Here is a tiny trained network, its code and every weight. The questions are about switching its units off for an input and a class, where a switched-off unit gives its printed mean instead of its output.

import numpy as np


def w(rows, s, z=0):
    codes = np.array(rows[::2]) - 128.0
    scale = np.full(codes.shape[1], s)
    scale[-1] = z or s
    return codes * scale


def norm(h):
    return h / np.sqrt((h * h).mean(-1, keepdims=True) + 1e-5)


def f(y):
    return y / 2 * (1 + np.tanh(0.7978845608 * (y + 0.044715 * y**3)))


def log_softmax(a):
    a = a - a.max(-1, keepdims=True)
    return a - np.log(np.exp(a).sum(-1, keepdims=True))


def net(x, mask):
    res = np.array(x, float).reshape(1, 8) / 4 @ E
    u = 0
    for l in range(3):
        y = f(norm(res) @ A[l][:, :-1].T + A[l][:, -1])
        res = res + np.where(mask[u : u + 10], y, B[l][:, -1]) @ B[l][:, :-1]
        u += 10
    return log_softmax(norm(res)[-1] @ U[:, :-1].T + U[:, -1])


A, B = {}, {}
E = w([
[157,113,107,246,147,139,194,92,43,103],'x0',
[130,247,182,156,64,61,128,126,128,95],'x1',
[65,106,177,180,164,142,87,199,123,69],'x2',
[126,128,127,125,124,128,115,121,124,125],'x3',
[107,79,141,161,139,39,103,68,158,151],'x4',
[108,81,187,14,132,65,197,128,45,51],'x5',
[129,130,132,127,131,131,128,125,129,130],'x6',
[254,95,156,128,150,87,51,212,61,186],'x7',
],0.0043)
A[0] = w([
[95,53,158,180,147,2,97,51,179,158,85],'L0N0',
[147,121,154,131,160,124,129,116,149,124,38],'L0N1',
[127,246,162,145,101,71,108,123,138,98,80],'L0N2',
[68,133,114,95,107,138,166,78,154,39,27],'L0N3',
[40,124,157,169,192,138,74,199,102,86,76],'L0N4',
[138,159,174,58,153,145,75,115,197,121,133],'L0N5',
[116,67,64,102,224,175,102,94,135,137,65],'L0N6',
[23,123,172,174,189,109,105,192,103,109,20],'L0N7',
[45,134,83,143,92,154,152,83,177,102,32],'L0N8',
[234,117,180,103,165,111,82,166,96,176,253],'L0N9',
],0.0052,0.0025)
B[0] = w([
[135,191,76,82,97,254,124,192,61,77,196],'L0N0',
[135,126,135,119,133,118,148,132,128,134,108],'L0N1',
[86,38,170,143,79,168,123,128,88,204,173],'L0N2',
[130,165,165,118,200,127,107,127,109,164,166],'L0N3',
[208,129,123,86,90,155,127,66,169,120,158],'L0N4',
[112,112,80,164,115,94,123,127,127,100,177],'L0N5',
[94,121,206,151,55,135,153,151,107,192,165],'L0N6',
[219,102,149,120,101,156,135,75,173,113,142],'L0N7',
[134,163,178,113,200,144,111,110,133,150,167],'L0N8',
[66,169,147,120,165,154,120,78,139,116,255],'L0N9',
],0.0075,0.0043)
A[1] = w([
[227,130,153,118,223,36,82,211,79,194,60],'L1N0',
[158,204,131,99,108,233,147,222,72,112,108],'L1N1',
[254,111,155,119,152,109,17,179,42,168,135],'L1N2',
[87,117,86,190,78,140,122,90,182,168,63],'L1N3',
[173,141,142,248,155,145,189,117,47,81,148],'L1N4',
[119,157,142,75,110,154,185,225,102,83,75],'L1N5',
[183,172,45,51,95,96,158,43,92,219,1],'L1N6',
[159,180,52,59,98,101,195,50,109,231,50],'L1N7',
[80,184,119,97,180,172,71,80,80,111,82],'L1N8',
[132,62,94,109,142,187,131,160,106,175,28],'L1N9',
],0.0048,0.003)
B[1] = w([
[9,165,180,126,193,142,153,71,199,92,130],'L1N0',
[96,134,36,78,46,159,121,106,110,118,231],'L1N1',
[4,171,165,143,156,182,254,40,212,69,214],'L1N2',
[156,127,162,117,196,113,133,185,73,139,172],'L1N3',
[151,86,34,106,123,27,119,53,175,153,254],'L1N4',
[137,136,76,171,111,158,106,185,131,126,161],'L1N5',
[161,83,184,180,110,185,115,161,192,20,157],'L1N6',
[154,83,210,163,130,181,73,154,191,23,186],'L1N7',
[139,171,113,85,162,194,141,115,89,131,223],'L1N8',
[83,90,138,105,67,154,141,148,145,138,128],'L1N9',
],0.005,0.0028)
A[2] = w([
[91,190,128,52,129,94,52,197,193,113,81],'L2N0',
[72,95,146,63,111,120,70,200,162,145,152],'L2N1',
[160,165,69,185,124,176,103,174,173,225,110],'L2N2',
[139,254,190,179,8,47,141,115,91,113,77],'L2N3',
[110,118,140,75,126,119,95,150,189,152,54],'L2N4',
[213,92,174,143,117,190,98,117,180,46,4],'L2N5',
[134,92,175,41,130,75,215,167,88,102,30],'L2N6',
[123,74,157,51,139,93,187,137,59,58,69],'L2N7',
[122,18,124,105,177,182,154,161,125,173,35],'L2N8',
[141,127,130,176,148,167,92,87,172,179,162],'L2N9',
],0.0053,0.0018)
B[2] = w([
[171,60,59,176,171,120,192,65,104,115,239],'L2N0',
[167,110,86,185,106,103,196,72,67,151,222],'L2N1',
[127,147,151,99,130,43,93,207,74,65,253],'L2N2',
[85,1,147,108,128,210,132,156,159,183,189],'L2N3',
[150,109,137,227,140,94,175,87,79,110,155],'L2N4',
[192,93,147,101,86,91,151,123,100,54,177],'L2N5',
[161,174,144,210,143,99,42,187,150,166,180],'L2N6',
[166,215,102,170,134,97,49,224,176,170,223],'L2N7',
[79,141,200,170,25,129,93,84,127,163,162],'L2N8',
[157,152,162,42,129,60,136,189,114,117,249],'L2N9',
],0.0062,0.0028)
U = w([
[35,214,193,112,253,159,175,56,197,123,110],'0',
[164,194,122,158,139,39,43,251,121,142,143],'1',
[55,24,201,156,32,169,123,129,116,229,107],'2',
[232,81,178,119,94,146,127,96,202,1,101],'3',
[152,147,117,97,124,123,121,97,76,141,254],'4',
[101,158,16,94,76,192,137,154,87,84,87],'5',
[162,71,15,177,170,28,173,43,118,151,89],'6',
],0.0079,0.0075)

Each question gives the input, the list of numbers given to net, and the class t.
The units are the neurons (one row each of A and B). Each row of codes is followed by its name. A weight is (code - 128) times the scale printed after its matrix; where a second scale follows, it is the last column's (A, B and U).
mask holds one flag per neuron, layer by layer. A switched-off neuron (its flag False) gives its mean, the last column of its row in B, instead of its output. The means were averaged over made-up inputs and are rounded, as every weight is.
A unit's drop is (log p(t) with every unit on - log p(t) with that unit switched off) / (log p(t) with every unit on - log p(t) with every unit switched off).
The circuit of an input: a set's keep is (log p(t) with only the set's units on - log p(t) with every unit switched off) / (log p(t) with every unit on - log p(t) with every unit switched off). Starting from the 12 units with the biggest drops (on a tie, the unit counted first), units are removed one at a time, each time the one whose removal leaves the highest keep (on an exact tie, the one counted first), for as long as the keep stays at least 0.8.
units of the circuit, in order: the units of the circuit, biggest drop first
top k neurons: the k neurons with the biggest drops, biggest first
k most important neurons of layer l: the k neurons of layer l with the biggest drops, biggest first
input [4,1,-8,7,4,1,1,-6], class 3: units of the circuit, in order	L1N7, L1N6
input [-6,-8,0,-4,-4,-5,-4,1], class 2: top neuron	L0N6
input [1,-5,8,-1,8,-6,-2,2], class 3: top 4 neurons	L0N7, L0N4, L2N5, L0N2
input [-1,-7,8,-6,6,8,5,8], class 0: units of the circuit, in order	L1N2, L1N0
input [-3,-7,3,8,4,-8,-2,-5], class 1: 2 most important neurons of layer 2	L2N2, L2N9
input [-4,-7,-8,3,1,7,6,6], class 3: top 4 neurons	L1N6, L1N7, L0N2, L0N3
input [7,2,-1,-4,-1,7,4,-6], class 1: 2 most important neurons of layer 1	L1N2, L1N0
input [0,-8,-3,-5,8,-6,7,6], class 2: top 2 neurons	L0N6, L2N8
input [2,-1,3,-4,-3,-4,-1,-1], class 1: 3 most important neurons of layer 1	L1N7, L1N6, L1N2
input [-4,6,7,1,2,-6,2,-6], class 3: top 3 neurons	L0N7, L0N9, L0N4
input [-6,-8,5,-3,-7,-6,-5,-3], class 2: units of the circuit, in order	L0N6, L2N8
input [-1,0,7,5,-7,8,4,2], class 1: top 4 neurons	L2N7, L0N0, L2N6, L1N7
input [7,7,-2,-4,3,-1,1,6], class 2: 2 most important neurons of layer 2	L2N3, L2N0
input [7,0,2,-3,-5,3,7,6], class 6: top neuron	L1N4
input [-8,2,3,0,4,-1,5,-6], class 6: units of the circuit, in order	L2N0, L0N9, L2N1
input [0,7,1,1,0,-4,8,-6], class 2: top 4 neurons	L0N2, L0N9, L2N3, L1N2
input [-1,4,-7,1,-4,-4,-6,-6], class 3: units of the circuit, in order	L0N9, L1N7, L1N6
input [0,2,4,-4,-3,-3,0,-1], class 3: 3 most important neurons of layer 0	L0N4, L0N7, L0N0
input [7,0,6,5,7,6,-3,-5], class 5: top 2 neurons	L0N0, L2N0
input [4,6,6,2,-3,3,-1,0], class 2: units of the circuit, in order	L2N3
input [-7,-4,3,-4,5,-2,0,6], class 6: units of the circuit, in order	L2N0, L2N1
input [8,8,2,8,-5,-7,2,-2], class 2: 2 most important neurons of layer 1	L1N5, L1N8
input [-3,-7,-8,4,3,-3,3,2], class 3: top 4 neurons	L1N7, L1N6, L0N2, L2N5
input [8,-5,6,0,-6,8,-7,-2], class 1: top 2 neurons	L2N7, L0N0
input [6,6,-6,1,8,6,-7,-3], class 5: top 2 neurons	L0N0, L0N6
input [0,1,4,-1,-4,-5,-4,5], class 0: top 2 neurons	L1N2, L0N0
input [-6,-5,5,-6,2,-6,5,-1], class 1: 2 most important neurons of layer 2	L2N2, L2N9
